Below is a small trained network, with its code and all its weights. Each question gives an input and a class and asks what happens when units are switched off, that is, made to give their printed mean instead of their output.

import numpy as np


def w(rows, s, z=0):
    codes = np.array(rows[::2]) - 128.0
    scale = np.full(codes.shape[1], s)
    scale[-1] = z or s
    return codes * scale


def f(y):
    return np.maximum(y, 0)


def log_softmax(a):
    a = a - a.max(-1, keepdims=True)
    return a - np.log(np.exp(a).sum(-1, keepdims=True))


def net(x, mask):
    res = np.array(x, float).reshape(1, 5) / 4 @ E
    y = f(res @ A[0][:, :-1].T + A[0][:, -1])
    res = res + np.where(mask, y, B[0][:, -1]) @ B[0][:, :-1]
    return log_softmax(res[-1] @ U[:, :-1].T + U[:, -1])


A, B = {}, {}
E = w([
[129,128,128,128],'x0',
[126,130,127,127],'x1',
[78,157,92,229],'x2',
[98,77,52,98],'x3',
[255,90,101,182],'x4',
],0.01)
A[0] = w([
[80,142,127,181,247],'N0',
[117,91,187,95,106],'N1',
[176,140,152,126,181],'N2',
[145,56,152,101,169],'N3',
[107,163,82,167,72],'N4',
[200,126,93,149,42],'N5',
[131,150,223,173,218],'N6',
[118,76,10,124,124],'N7',
[54,185,153,70,5],'N8',
[164,109,155,70,85],'N9',
[126,126,218,191,118],'N10',
[126,122,176,56,206],'N11',
[114,20,130,126,95],'N12',
[122,79,155,114,254],'N13',
[227,195,211,178,137],'N14',
[107,91,65,126,73],'N15',
[78,134,180,117,86],'N16',
[222,113,126,163,31],'N17',
],0.014,0.0046)
B[0] = w([
[175,45,101,160,235],'N0',
[142,107,93,136,177],'N1',
[52,63,117,168,189],'N2',
[118,120,119,181,193],'N3',
[141,105,39,155,181],'N4',
[67,153,124,170,195],'N5',
[144,80,149,62,227],'N6',
[62,115,212,78,238],'N7',
[41,210,121,167,227],'N8',
[131,117,51,157,188],'N9',
[137,105,107,59,194],'N10',
[152,73,80,196,232],'N11',
[85,154,185,75,174],'N12',
[149,107,156,156,197],'N13',
[70,100,159,83,254],'N14',
[136,95,140,52,181],'N15',
[85,147,149,133,190],'N16',
[45,254,112,148,216],'N17',
],0.0086,0.0092)
U = w([
[172,85,162,134,254],'0',
[132,214,140,139,65],'1',
[182,71,154,129,216],'2',
[164,67,175,32,27],'3',
[199,39,96,185,47],'4',
[253,148,141,118,111],'5',
],0.011,0.0066)

Each question gives the input, the list of numbers given to net, and the class t.
The units are the neurons (one row each of A and B). Each row of codes is followed by its name. A weight is (code - 128) times the scale printed after its matrix; where a second scale follows, it is the last column's (A, B and U).
mask holds one flag per neuron, in row order. A switched-off neuron (its flag False) gives its mean, the last column of its row in B, instead of its output. The means were averaged over made-up inputs and are rounded, as every weight is.
A unit's drop is (log p(t) with every unit on - log p(t) with that unit switched off) / (log p(t) with every unit on - log p(t) with every unit switched off).
The circuit of an input: a set's keep is (log p(t) with only the set's units on - log p(t) with every unit switched off) / (log p(t) with every unit on - log p(t) with every unit switched off). Starting from the 12 units with the biggest drops (on a tie, the unit counted first), units are removed one at a time, each time the one whose removal leaves the highest keep (on an exact tie, the one counted first), for as long as the keep stays at least 0.8.
units of the circuit, in order: the units of the circuit, biggest drop first
unit that matters most: the unit with the biggest drop
top k neurons: the k neurons with the biggest drops, biggest first
drop when u is switched off: that unit's drop, to one decimal
input [-3,4,4,-6,-5], class 3: units of the circuit, in order	N6
input [1,2,-6,4,2], class 4: units of the circuit, in order	N9; N11
input [-3,6,2,-8,-4], class 3: units of the circuit, in order	N6; N10
input [-2,1,2,-5,-2], class 3: units of the circuit, in order	N6; N10; N11
input [-4,-6,2,8,-4], class 3: units of the circuit, in order	N7; N15
input [1,6,-8,3,0], class 4: units of the circuit, in order	N11; N9
input [-2,3,6,-6,5], class 3: top 3 neurons	N14; N6; N10
input [2,-4,4,7,1], class 3: units of the circuit, in order	N7; N15
input [3,4,-1,-4,5], class 1: top 2 neurons	N17; N0
input [6,6,-7,6,-8], class 1: top 2 neurons	N8; N0
input [-6,8,8,-6,-4], class 2: top 3 neurons	N0; N6; N11
input [0,3,3,-5,6], class 1: top 2 neurons	N17; N5
input [7,7,-8,6,-7], class 4: top 2 neurons	N11; N17
input [-4,5,-2,3,-6], class 1: unit that matters most	N8
input [-2,-2,8,-1,-5], class 4: top 2 neurons	N0; N4
input [0,1,-5,-1,-6], class 1: top 2 neurons	N8; N0
input [7,-5,3,-8,4], class 3: top 3 neurons	N14; N6; N10
input [2,-7,-3,5,-7], class 1: top 3 neurons	N8; N6; N0
input [5,-3,6,8,-3], class 3: top 2 neurons	N7; N15
input [6,4,-8,1,0], class 4: drop when N11 is switched off	0.1
input [2,-5,-6,-3,3], class 4: drop when N11 is switched off	0.3
input [4,5,-3,-1,8], class 1: drop when N17 is switched off	0.7
input [5,2,-8,0,-4], class 4: drop when N11 is switched off	0.3
